In the rows, 128 means zero.
[140  96  86 143 121 131 115 110 136 105 161 163 144 128 112  94 152  96
 140 100 134 145 110 103 146 165 125 129  92 137 128 154 117  69 178 144
 108 160 119 105 104 134 159 116 117 102 111 133 137  84] | Vud
[ 84 132  82 139 122 168 132 114 134  98 156 132 155  78  88 160 175 104
 101 115 145 125 105 104 112 156 133 135 112 147 157 212 124  62 140 146
 111 102 155  66  81 156  94 115 176  96 113 173 149  28] | finum
[101 118 130 122 126 140 129 137 149 121 149 133 153 135 168 120  98 143
 121 137 141 129 146 146 162 160  92 128 100 161 130 111 121 142 143 100
  72  76 136 137 102  77 119 146 155 115 134  88 120 175] | finum
[132 137  96 155 186 161 128 178 105 114  78  53 160 114  70 137  46 154
 124 122 171 197  76 103 137  66 150 117 177  61 167 110 161 135 127 128
  95  86 184 116 112 120 168 119 146 140 185 101 159 135] | fav
[145 120 153 113 112 128 172 121 140 126 111 108 148  29  41 121 139 116
 129  77 187 126 161  76 139 104 161 103 112 129 116 176 181 141 194 130
 120 106  89 114 152  97 111 110 115 101 165 145 170 112] | gotal
[127 126 107 124 140  91 128  78 102 145 157 118  75  96 116 137 148 178
 136 121 123 130 140 155 115 172 141 113 140 130 171 106 129  74 134 148
  84 139 135 108 138 140 114 121 102 118 148 139 123 154] | tufuz
[ 46 137  89 138 167 143 122 144 112 162 125 118 134 153 135 110 110 142
 146 158 134 142 158  84 113 174 106 137 141 126 137 154 144 139 208 137
 182  63 124 169 163 161 176 100 119 128 101 192 146  95] | gotal
[131 117  95 142 118 157 120 139 138 127 106 108 115  95 128 157 145  64
 134  91 156 158 117 104 149 130 128 109 116  97 140 146 121  93 230 142
 152 155 154  57  97 101 147  93  95  84  85 140  96 133] | Pidad
[125 164 133 121 149 122 117 150 117  99 151  51 142 109 125  79  73  96
 134 111 177 115 112 131 143 126  80 127 133  73  70  63 135 118 126 123
 178 120 159 110 129 126 174  43 135  68 134 154 108 125] | pozaz
[ 76 124  90 169 112 176 120 143 141  70 127 109 176  57  83  93 155 122
 120 120 155 150  93 111 148 129 117 122 104  62 145 148  65  73 103 126
 120 122 142 127 105 139 125 112 157  91  67 100 124  63] | finum
[149 139  96 118 122  95 148 127 183 194 109 124 105 107  76 143 124 169
 106 136 134 124 105 111 103  91 163  97  99 129 103  95 146 192 105 132
 108 157 120 153 165  40 159 152 125 132 173 126 105 187] | gotal
[141 164 161 152 168 120 145 133 143 135  86 148 154 120 114 102 111 123
 150 105 157 129 142  90 106 110 125  87 152 136 132 115 144 159 140  95
 170 164 154 140 144 141 162  72 157 113 106 157 142 119] | dalir
[ 75 139 142 126 131 124  86 133 150 143 149 163  85  92 165  84 120 151
 148 134 118  98 154 141 126 177 123 104  89 155  73 179 102 146  94 161
  93 133 106 113  88 151 124  80 135 106  91 117  74 175] | dalir
[112 156 157 161 148 162 185 148 118 142 119  59 170 106 135  81  97  99
 165 110 140  94  61  60 139 123 112  96 168  88  77  69 118 132  99 134
 103 158 174 102 113  98  97 125 137 133 121  86 114 133] | pozaz
[157  80 134  96  85  90  94 120 138 179 123 118 115 100 115 118 174 130
 118 132 166 107 148 167 114 114 128 116  51 105 102 124 117 147 146 150
  77 136 129  46 113 149 100 166 129 125 158  66 120 127] | Pidad
[ 96 120 113 112 127 129 145 129 146 138 170 100 149  90  83 128 155  98
 131 175 135 110 103 143 127 127 133 148 151 179 116 132 130 100  99 135
 133 166 116 111 139 110 121 173 133 105 158  93 119 108] | pozaz
[ 89 105  97 116 149 149 172 124 150 135 187 104  60 106  87 153 151 119
 141 111 133 154 133 132 122 115 106 164 123 145 134  95 180 129 169 158
 167 107 145  79  94 159 147  96 123 103 194 124 169 103] | gotal
[ 83 156 101 139 145 156 176 149 122 101 113 134 115 116 128 127 106 159
 192 142 127 137 109  62 124  98 151 126 131 145 163 102 109 122 116 146
 114 114 139 186 131 106 166 177 154 166 149 162 155  72] | Vud
[ 78 130 169 170 134 159 132 133 136  93 158 139 120 104  56  91 137 171
  96 120 123 130 153 117  81  92 118 136 160 127 195  89 104 153 177 103
 194  99 141 136 131 135 156 141 177 106 113  99 149 113] | finum
[171 126 116 108 119 152 125 150 125 131  85 123  95 176 130 106 108 115
 137 123 133 114 146 154 137 107  91 117 128  75  92 117 150 137 138 139
 157 138 164 111  80 104 175  83 153 116 103 166 139 127] | fav
[123 166 120 127 161  49  59 156  78 109 123 100 119 141 151 153 110 153
  77 154 166 148 123 190  90 172 111 114 130 161  91 180 117  82  83 168
  79 103 146 117 131 116 154  95 120 127 114 162  91 116] | Bekor
[120 130  91 126  86 108 124 136 141 144 150  62 104  65 125 121 100 175
 145 185 150 109  95 160  92 168 132  95  83 167  90  99 120 108  57 179
  78 186 131 108 128 117 169 172 127 118 137  93 114  82] | Bekor
[ 60 153 115 143 111 181 164 164 130  64 172 112  73 131 120 138 180 100
 149 131 125 150 117 151 137 145 137 118 106 143  73 144 120  82 133 132
 145 146 135 112 107 120 112  92 141 133  78 161 129  50] | pozaz
[ 59 115 123 112  93 147 176 147 139 107 118  77 166  88  76  99 107 107
 116 133 162 147 142 148 134 114 103 157  99 127  92 155 135 106 160 132
 128 130 133  90  81 125  96  43 116  92 134  93 133 103] | Bekor
[ 78 145 101 153  95 116 132 156 174 116 189 108 139 102 101  67 165 101
 124 119 109 147  58 144 132 128 120  91  93  51 119  51 130 106 140 142
 165 201 121 182 145 119 150 127  98  81 115  44  75 132] | pozaz
[ 95 130  86 145 163 156 108 123  81 132 126  61  80 146 110 191 148 196
 128 128 143 147 177 144 139 136 141 147 160 148 108 104 119  92  97 135
 102 115 131 122 140  82 158 119 114 170 104 188 145 191] | tufuz
[120 149 124  96 115 141 116 127 151 173 128 133 156 125 121 167 166  57
  80 141 157 124  99 139  88  98 116  95 132 126  95 180 122 145 140 122
 120  90 131 135 107 145 143  96 121 144 134 130  87  99] | Pidad
[ 97 150 102 134  78 129 118 177 150  45 105  98 120 162 158 106  94  70
 132 124 146 119  75 158 109 135  99 121  91 157 118 147 127  87  96 162
 106  47 105 148  92 114 131  79 116 126 178  90 100  99] | fav
[107 141  67 123 126 163 209 136 166 145 154  78  85 114 150 121 102 148
 174 117 149 111 123 106 165 119 101  61  96  61 140  70 102 133  95 161
 109 135 165  82 127 181 145 144 122 121 166 105 157  70] | Pidad
[205 105  76 134 111 163 131 148 173 128 150 127 109 141  94 147  89 104
  85 111 123 138 128 143 114 104  97  97  73 160 122 147 136 118 103 144
 113 176 118 108  79  36 150  85  92 133 141 135 103 180] | gotal
[ 79 128 141 112  61 110 165 123 141 138 122 128 126 162 105 111 150 127
 156 110 125  72 103 157 108 112 151  92  72 130 121 140 142 161 154 123
 162 100 134 122 134 157 137 167 143 140 184  79 133  36] | Pidad
[134 158 151 133 114  92 116 155 150 117  61 120 123 147 135  82 121 123
 148 138 140 116 132 148  94 142 142 103 158 142 106  72 123 133 140 160
 166 172 141 136 146 138 136 133 129 136  88 182 133 104] | tufuz
[185 120 135 114 136 144 131 140 147 161  85  85 148 169 125 131  74 127
 127 136 130 130 151 174 114  91 128 171 187 108 114  53  92 166  96 132
 172 167 155 110 129  81 141 163 136 115 114  93 166 211] | tufuz
[103 126 136 122 123  81 133 105 161 145 178 135 144  85 126  82 145 130
  82 146 128  86 138 146  58 160  59 109  77 153 114 110 135 115 144 106
  92 156 131 112 140 126 116 119 160 130 114 100 104  79] | finum
[125 110 109  92  86  90 116 146 177 153 104 143 126 133 130  71 138  94
 165 143 126  98 146 134 142 162 113 124  65 100  29  69 113 138 130 154
 138 113 130 105 118 111 114 172 120 137  94 119 130 106] | pozaz
[177 113 146 128 130 123 102 145 118  93  96 106 195 114  96 108  90 116
 148  73 150 129  94 118 123  70 121 139 128  96 154  85 148 105 179  93
 109  84 195 146  70 103 104 193 182 111 135 164 161  93] | finum
[157 120 104 148 134 103 137 142  78 131  96 121 168 153 148 134  97 131
 167 101 158 121 105  94 171 100 135  97  88 111 145 132 134 118 165 135
  64 164 164 118  99  90 141 108 148 138 148 152 108 118] | Vud
[127 157 140 107 122 146 173 127 156 160 161 164 128 171  93 120 167  95
 139  90 123 107 137 120 125 144 117 136 189 155 114 145 142 104 146 153
 204 117 135 145  99 173 132 133 128  93  94 223 160 104] | dalir
[161 108 132 132  69 166 146 138 160 104  94  97 158 135 114 113  78  96
 147 122 137 100 100 130 152  82 117 102 107 153 116 144 138 171 122 102
  30 104 110 163  91  89 103 152 135 127 181  85 120 118] | fav
[ 94 133 110 176  98  98 130 137 153 106  91 133 105 120 105 127 112 148
 146 133 143 150 114 104 114 117 149  77  59 164 111 117 153 190 170 104
  85  95 138 139 135 117 138  67 143 156 152 122 107  80] | gotal
[123 131 128 123 108 157 125 106 133 165 107  92 150 156 108 156 126 118
  77 136 132 127 158 133  97 138 119 137 152 105 105 146 119 152 158 117
 204 118 129  73 137 117 136  80  88 121  79 139 120 144] | Pidad
[128 147 115 106  95 127  95 130 131 142 161 151 157 132 113 104 118 105
  88 151 122 135 130 179 113 143 143 126  88 106 123 143 129 142 192 185
 120 123 130 117  91  95 151 131  99  92  82 110  89 146] | pozaz
[126 103 168  96 167  93  88 131 161 161 137 122 122 150  85 104 125 149
 108 117 142 110  93 158 101 148 120 128 115 175  51 158 117 110  65 106
  87  85 113 112 132  86 109 194 139 159 179  86 140 160] | finum
[165 126 122 158 123 116 105 141 118 121 119 150 109 155 112 136 110  93
 109 161 121 131  90 103  92  42 157  65 134 117 149 182 142 185 151 145
 131 105 139 139 123 155 153 108 175 163 158 127 153  61] | Bekor
[144 117  89 116 111 117 140  95 150 132 152 100  88 147  71 183 113 137
  82  92 129 102 172 180 113 110 103 114 103  89 143  91 134 146 167 142
 158  64 124 127 112  90 171 136 124  95 157 113 162 117] | finum
[180 158 148 126 134  51  64 148 128 132 150 122 119 131 129 127 105 132
  79 132 151 126  75 195  93 152 142  78 142 161  80 139 119 139  82 153
  98 176 127 150 137 107 194 141 124  98 138 136  70 132] | Bekor
[ 91 148 132 130 116  99 140 111 102 127 111 102 119  53  89 166 144 136
 144  78 152 132 130 115 129 140 149 112 135  85 140 129 155 118 145 180
 157  90 137  87 112 159 141 115 121 128 130 130 151  69] | finum
[126 182  99  88 111 192 152 131 146 135 128 113 195 154 147 230 136 124
 103 146 142  82 120 148 177  98 182  51 124  73 156 221 121 164  11 149
 180  60 131 136 154 134 103 125 136  96 174  98 147 118] | tufuz
[ 87 118  89 128 178 156 181 154  92 112 118  93 103 101 146 175 107 125
 184 134 160 195 162 144 162  72 128 168 156 149 195  87 138  93 188 125
  83 123 137 169  92  84 147 122 122 134 133 142 144 188] | dalir
[109 142 101 158 138 135 148 129 120 104 161  95 104 113 118 162 158 192
 129  96 130  65 124 153 143 151 135  78 100 151 144 129 147 130  12 174
  96 182 137 112 121 121 164 191 158 112 180  83 144  96] | dalir
[121 123 116 114 139 115 115 126 159 133 136 151 146  76  93 132 132 119
 134 114 154 172 107 151 105 123 171 107 110 134 127 124 133  84 159 151
 136 133 132  80  82 124 141 107 117 116 103 100 133 141] | finum
[176 132 110 128  63 136 105 123 151  88 154 136 112 122 107 170 134 112
 121 158 145  91 102 152 134  84 149 100  71 144 150 182  98 125  65 170
 137 103 117  80  85 138  97 102 171  95 139 177 114  66] | finum
[175 120 113 146  92 126 164  98 172 158 196 132 144 145  77 145 174 107
 101 106 103  72  45 107 117 123 150  82 117 127  88 141 137 139  68 125
 151 148 117 124 125 122  96 118 132 101 157 131 102 103] | gotal
[ 76 119  87 131 121 199 176 131 115 154 190  91 146 131  85 172 135 117
 120 115 127 129  77 122 126 150 121 107 150 150 125 164 169  72 117  99
 128  91 131 123  81 118 153  69 121 145 174  94 102 135] | fav
[146 113 105 136 178 152  98 149 125 144  70 127 177 122 148 145  70 107
 119 132 165 181 134  80 160 126 112 108 161 134 149 162 124 134 141 108
  46  64 133 152 111  83 133 146 137 182 142 130 159 176] | finum
[162 126 109 149 200 113  69 105 139  88 121 128 111 152  83 122 121 123
  78 121 134 164 143 158  96 124 111 156 151 120  92 134 132 146 132 155
  75 108 138  90 112 142 188 107 124 113 100 140 163  98] | fav
[127 131 109 142 133  83 106 112 172 147 131 156  92 135  96 188 181 160
  97 144 126 157 152 126 126 109 177  56  88 148  94 211 161 153 145 151
  46 110 115 113 152 114  80 140 134 114 141  79 176 133] | Bekor
[ 78 161  69 128 126 124 150  86 138 146 110  75 128 171 136 149 102 173
 129 138 121 135 162 135 133 111 132 124 137  68 148 118 143 148  90 162
 153  65 146 103 184 157 131  95 110 126 155  49 213 147] | tufuz
[136 139  98 127 161 113 138 129 149 108  83 163 135 129 110  83  58 142
  97 145 126 137 172 102 122  98  78 103  91  83 158 115 107 168 143 181
  85  98 165 104 108  97 179 125 113 153 122  81 147  98] | Vud
[162 143 127 140 171 119 141 119 100 108  78 118  73 140 104 124 118 157
 131 132 155 158 156 101 106  55 111 168 155 161 173 131 139 134 122 162
 104 116 145 107 143  60 149 109 126 145 150 166 178 172] | gotal
[131 115 103 109 133 143 109 170 115 125 166 104 131  93 108 203 130  96
 130 119 144 133 114 146 164 156 187 139 167 135 127  90 135 122 106 143
 217 136 127  81  91 135 143 135 132  96 174 188  91 142] | pozaz
[ 90 153 166  98 135 149 183 169 127 131 118 149 147 144 159  73 146 109
 129 112 148 116 138  97 112 160  99  99 171  71 100 111  95  89 133  92
 216  82 132 176 154 143 122  98 146 132 108 128 148 105] | Vud
[121 126 153 146 140 153 109 136 124 103 141 107 108 108 140 179 152 137
  95 134  99 118 151 146 123 182 140 132 148 134  90  80 114 159 114 135
 150 143 124 112 118  97 114 134 109 156  63 185  79 137] | tufuz
[194 132 107 120 145 127 147 149 141 127 117  82 134 123 104 155 138 124
 118  97 189 131 122 158 119 149 187  80 129  80 125  39 132 107 162 148
 151 161 137 114 144 116 148 144 134  87 140 182 163 123] | tufuz
[130 171 112 130  87 116  62 134 145  70 136 158 120 119 171 154 122 133
 114 161 122 136 185 173 108 114 149  71  53 161 150 200 134 133 120 186
 113 122 102 115 139 131 126  81 102 142  68 138 114 115] | tufuz
[152 126 132 135  87 156 138 111 163 124 166 116 130 165  84 107 163  97
 129 105 164  94 131 139 134 128 116 144 125 177 115 118 154 131 141 145
 180 139 104 122 110 149 162 101 144  55 147 161 167 123] | dalir
[ 58 127 115 153 146 113  79 136 100 110  98 104  89 108 100 129 139 198
 132 137 116 146 145 125 107 116 144 124 134 177 105 175 128 125 102 124
  71 140 121 162 141  98 156 159 128 170 125 135 129 127] | Bekor
[106 132 138 124 160 135 149 130 135 127 123 159 194 165 122 102 176 147
 164 122 136 111  86  97 150 139 133  87 168 114 120 120 111  59  86  77
 159 111 160 182 126 145 105 140 154  94 134 115 145 112] | Vud
[ 90 165  97 131 102 103 160 139  94 134 125 145 123 122 123 150 135 145
 147  80 134 122 125 130 159 155 148 137 129 107 153 115 153 105 132 158
 167 101 144 175  97  81 180 105 148 101 139 152 103 172] | dalir
[140 124 166 101  97 131  92 137 158 137 145 189 124 182  97  61 126 118
 105 130 145  96 164 162  61 133 121 105 102 202 105 158 103 110 173 164
 184  70  90 131  88 109 169 108 105  93 114 108 137 178] | Bekor
[121 152 146 149  97  85 130 149 143 117 100 114 104 143 159  46  65  99
 145 141 140 127 122 120  99 137  88 151 117 159 138  50 117 187 161 145
 133 159 151  88 146 123 146 106 144 123 163 103 112 125] | pozaz
[167 134 112 168  81 130 156  98 131 175 152 123 198 187  78 162 160 109
  84 112 166  97 150 130 118 203 124  99 126 177 130 152 140 135 135 144
 191 164  95  95 157 135 180  87 101 100  92 140 143 105] | dalir
[145 163 152 176 142 130  66 154 125 103  87 138 156 132 126 143 108 139
  97 115 129 153 127  64 120 101 136 147 107 107 110 177  86 196  94 133
  90  98 141 125 136  96 116 131 156 157  98 170 102 135] | Pidad
[149 146 144 134 128 122  65 112 131 124 112 160 164  88 115  99 143 130
 130 123 142 115 126  83  82 129 139  95 126 152 119 193 104 112 103 147
 113 113 125 134 124 149 136 135 129 103  95 145 139 108] | Bekor
[137 173 176 163 169 142 142 163 130  98 113  94 102 190  79 138 136 128
  63  88 168 142 154 162  89 111 111 137 221 144  71 105 117 157 103 145
 152 101 130  98 132 104 184  76 146 113 116 105 164 163] | fav
[104 129 145 104 151  88 148 144 160 147 133 112 129 128 135  95  94  56
 142 162 144  91 153 119 125 119  60 114 142 190  75 134 124 132 135 103
 136 115 121  98 169  93 124 117 124 144 152  77 113 128] | pozaz
[159 107 105 135 120 123 101 104 110 127 130  90 101 148 117 191 100 158
 156 109 114  90 125 149 155 140 127 109  74 163 106 154 176 121  78 176
  26  90 149 106  70  78 104 161 141 152 211  91 156 146] | tufuz
[ 83 157  95 128 125 160 107 106 159 122 101 115 118  92 104 153 151 173
 113 129 115 135 159 120 147 128 164  92 121 122 108 162 109 131  76 141
 108 148 104 134 157  87 130 107  75 144  76 153 104 176] | tufuz
[ 79 159  96 152 145 149 173 144 105 142 109  76 108 109 127 151 113 187
 139  91 149 148 156 113 134 124 114 119 107  79 155 127  81 149  99 141
  62 152 145 134 154 117 150 158 121 146 145 103 137 119] | Pidad
[184 126 174 138 142  97 104 101 146  97 111 147 166 164  63  91  83 138
  97 126 107 118 130 184 125  82 137 101 118 113 110 144 142 180 144 119
 100 154 159 118 108 117 112 103 136 115 111 113 129 109] | tufuz
[ 72 157 127 118 135 159 115 133 149 131 151 131 107 113 139 118 156 113
 135 123 127 123 111 126 117 139 119  99 119 112  63 205 119 104 108 149
  98  90 124  97 101 164 110  58 118 107  85 111  98 120] | fav
[158 107 109 101 163 172 144 156 134  98 104 138 113 166 134  83 120 108
 142 113 149 184 106 142 163  75 111 121 156 125 128 115 141  43 108  99
  82 102 152 156  53  92  95  83 112 164 130 174 148 212] | dalir
[133 138 103 110 131 102 180 103 105 127 114 109 125 123 102 100 163 122
 156  80 175  93 100 118 133 142 145  86  86  96 132 100 155  68 130 175
  57  87 135 117 117  86 119 157 125 111 221  66 185 124] | pozaz
[ 86 143  81 143  94 169 176 153 132 135 140  61 147  85 112 163 132  81
 131 118 127 157  92 132 155 148  99 127 164  62 100 118 141 113 110 161
 140 153 126 142 107 142 163  95  92 126  90  96 105  81] | fav
[ 69 143 111 149  87 149 122 144 130 105 131  78  94 131 105 107 117 118
 138 132 154 182  95 183 124 148 116 180  98 130 128 114 145 116 194 171
 150 148 154 104  90 131 176  72 111  71  91 121 111 111] | dalir
[132 126 110 146  59 143  97 132 155 124 100 120 165  95 111 192 175 118
 144 122 147 115  93  88 124 150 210  85 108 131 132 133 150 122 123 132
 207 115 100 118 125 136 105 133 154 111 120 180 141  89] | finum
[126 113 126 126 151 108  91 114 105 109 129 118 118 126  68 101 133 167
  71 113  97 158 168 132 125 115 124 151 135  85 106 136 115 137 119  86
  67  97 116 156 169  82  95 183  94 192 109 154 134 141] | pozaz
[ 95 180 128 126 130 166 199 209 169 127  68 150 138 132 137 158 143  80
 114 172 142 154 103  60 176 131 153  63 138  82  98  84 130 189 123 143
 154  72 151 160 135  52 108 143 138 189 116 163 104 113] | pozaz
